Below are the code and all the weights of a small trained network. Each question names an input and a target symbol and asks about switching units off, where a switched-off unit gives its printed mean instead of its output.

import numpy as np


def w(rows, s, z=0):
    codes = np.array(rows[::2]) - 128.0
    scale = np.full(codes.shape[1], s)
    scale[-1] = z or s
    return codes * scale


def f(y):
    return y / 2 * (1 + np.tanh(0.7978845608 * (y + 0.044715 * y**3)))


def softmax(a):
    e = np.exp(a - a.max(-1, keepdims=True))
    return e / e.sum(-1, keepdims=True)


def log_softmax(a):
    a = a - a.max(-1, keepdims=True)
    return a - np.log(np.exp(a).sum(-1, keepdims=True))


def net(x, mask):
    ids = ['βγδεζηλμξπστφψ'.index(c) for c in x.split()]
    T = len(ids)
    res = E[ids] + P[:T]
    q, k, v = (res @ M[0].T for M in (Q, K, V))
    z = softmax(np.where(np.tri(T) > 0, q @ k.T / 3**0.5, -1e9)) @ v
    res = res + np.where(mask[0], z, O[0][:, -1]) @ O[0][:, :-1]
    y = f(res @ A[0][:, :-1].T + A[0][:, -1])
    res = res + np.where(mask[1:9], y, B[0][:, -1]) @ B[0][:, :-1]
    return log_softmax(res[-1] @ U[:, :-1].T + U[:, -1])


Q, K, V, O, A, B = {}, {}, {}, {}, {}, {}
E = w([
[104,121,134,95,180],'β',
[129,132,149,100,153],'γ',
[150,78,48,116,121],'δ',
[123,122,199,168,161],'ε',
[145,153,147,119,161],'ζ',
[127,249,172,160,132],'η',
[146,165,141,116,208],'λ',
[185,217,126,152,212],'μ',
[99,108,138,86,169],'ξ',
[66,80,101,210,111],'π',
[78,127,79,150,87],'σ',
[164,193,90,72,130],'τ',
[160,168,95,1,165],'φ',
[45,11,85,120,112],'ψ',
],0.023)
P = w([
[184,145,135,70,43],'0',
[151,184,10,175,197],'1',
[174,189,56,162,173],'2',
[254,198,74,195,162],'3',
[142,44,128,139,64],'4',
[131,75,116,135,72],'5',
[169,117,91,164,104],'6',
],0.0081)
Q[0] = w([
[103,8,224,255,89],'h0',
[122,124,187,59,86],'h0',
[92,198,167,183,151],'h0',
],0.0078)
K[0] = w([
[47,106,145,184,225],'h0',
[81,213,105,47,142],'h0',
[74,178,255,151,131],'h0',
],0.0094)
V[0] = w([
[85,25,35,43,81],'h0',
[27,94,146,222,44],'h0',
[113,26,206,94,254],'h0',
],0.0076)
O[0] = w([
[244,100,41,168,151,122],'h0',
[81,32,244,162,112,2],'h0',
[112,49,137,5,254,49],'h0',
],0.0083,0.0055)
A[0] = w([
[254,141,139,135,128,131],'n0',
[177,123,83,107,179,9],'n1',
[137,88,123,121,77,157],'n2',
[189,91,136,145,231,57],'n3',
[104,76,111,218,84,3],'n4',
[185,197,144,88,111,91],'n5',
[165,138,222,38,207,161],'n6',
[57,148,103,113,13,165],'n7',
],0.0092,0.0045)
B[0] = w([
[129,62,159,153,99,252],'n0',
[151,106,123,65,82,211],'n1',
[100,177,47,80,251,151],'n2',
[62,50,166,74,62,182],'n3',
[53,133,98,98,91,190],'n4',
[106,133,109,97,124,255],'n5',
[118,120,150,124,191,217],'n6',
[159,121,135,180,187,212],'n7',
],0.011,0.0086)
U = w([
[115,99,128,114,141,140],'β',
[109,113,137,117,118,129],'γ',
[191,42,92,173,168,65],'δ',
[121,90,154,170,212,156],'ε',
[117,126,120,132,147,131],'ζ',
[80,165,169,151,90,74],'η',
[112,132,95,111,181,182],'λ',
[75,168,106,117,131,53],'μ',
[127,87,126,119,147,77],'ξ',
[56,101,155,147,74,203],'π',
[180,61,90,254,233,255],'σ',
[198,136,88,167,157,133],'τ',
[87,134,126,81,52,12],'φ',
[113,49,109,138,154,39],'ψ',
],0.0096,0.0049)

Each question gives the input, a string of symbols that net reads in full, and the target symbol t.
The units are the heads (3 rows each of Q, K, V and O) and the neurons (one row each of A and B). Each row of codes is followed by its name. A weight is (code - 128) times the scale printed after its matrix; where a second scale follows, it is the last column's (O, A, B and U).
mask holds one flag per unit, heads first, then neurons. A switched-off unit (its flag False) gives its mean, the last column of its rows in O or B, instead of its output. The means were averaged over made-up inputs and are rounded, as every weight is.
A unit's drop is (log p(t) with every unit on - log p(t) with that unit switched off) / (log p(t) with every unit on - log p(t) with every unit switched off).
The circuit of an input: a set's keep is (log p(t) with only the set's units on - log p(t) with every unit switched off) / (log p(t) with every unit on - log p(t) with every unit switched off). Starting from all 9 units, units are removed one at a time, each time the one whose removal leaves the highest keep (on an exact tie, the one counted first), for as long as the keep stays at least 0.8.
circuit, biggest first: the units of the circuit, biggest drop first
most important unit: the unit with the biggest drop
k most important neurons: the k neurons with the biggest drops, biggest first
drop of u: that unit's drop, to one decimal
input η π ζ, target η: circuit, biggest first -> (h0)
input φ β γ ξ, target φ: 2 most important neurons -> (n1, n3)
input π τ ψ, target ψ: 3 most important neurons -> (n3, n2, n4)
input ε ψ π ζ, target ε: circuit, biggest first -> (h0, n6)
input ε τ λ, target ε: 4 most important neurons -> (n6, n4, n1, n5)
input ψ λ λ, target ψ: circuit, biggest first -> (n3, h0)
input σ η σ η ε, target ε: circuit, biggest first -> (h0, n6, n3, n1)
input β ε λ λ λ φ, target φ: 4 most important neurons -> (n1, n7, n5, n3)
input μ ξ λ λ τ ξ, target λ: circuit, biggest first -> (h0, n0)
input σ σ σ π ζ, target σ: circuit, biggest first -> (n3, h0)
input σ σ λ σ σ μ ζ, target σ: 3 most important neurons -> (n3, n1, n4)
input σ σ ζ σ σ γ β, target σ: circuit, biggest first -> (h0, n1)
input σ λ ξ, target σ: 4 most important neurons -> (n1, n3, n5, n4)
input λ β β σ, target σ: 2 most important neurons -> (n7, n1)
input φ ε β, target φ: 3 most important neurons -> (n1, n3, n7)
input ε ε μ σ β ψ, target ψ: 2 most important neurons -> (n2, n3)
input δ λ ζ μ, target δ: most important unit -> n0
input τ ζ ψ β, target τ: 3 most important neurons -> (n3, n4, n6)
input τ σ μ γ, target τ: 3 most important neurons -> (n3, n4, n6)
input φ λ π, target π: most important unit -> n4
input μ λ ζ λ λ, target λ: 2 most important neurons -> (n0, n6)
input δ ψ φ β, target δ: 2 most important neurons -> (n0, n4)
input λ η β λ, target λ: drop of n6 -> 0.2
input ε σ τ σ ξ, target σ: drop of n3 -> 0.2
input λ τ φ, target φ: drop of n1 -> 0.7
input φ τ π π, target π: drop of n4 -> 1.7
input σ ε γ, target σ: most important unit -> h0
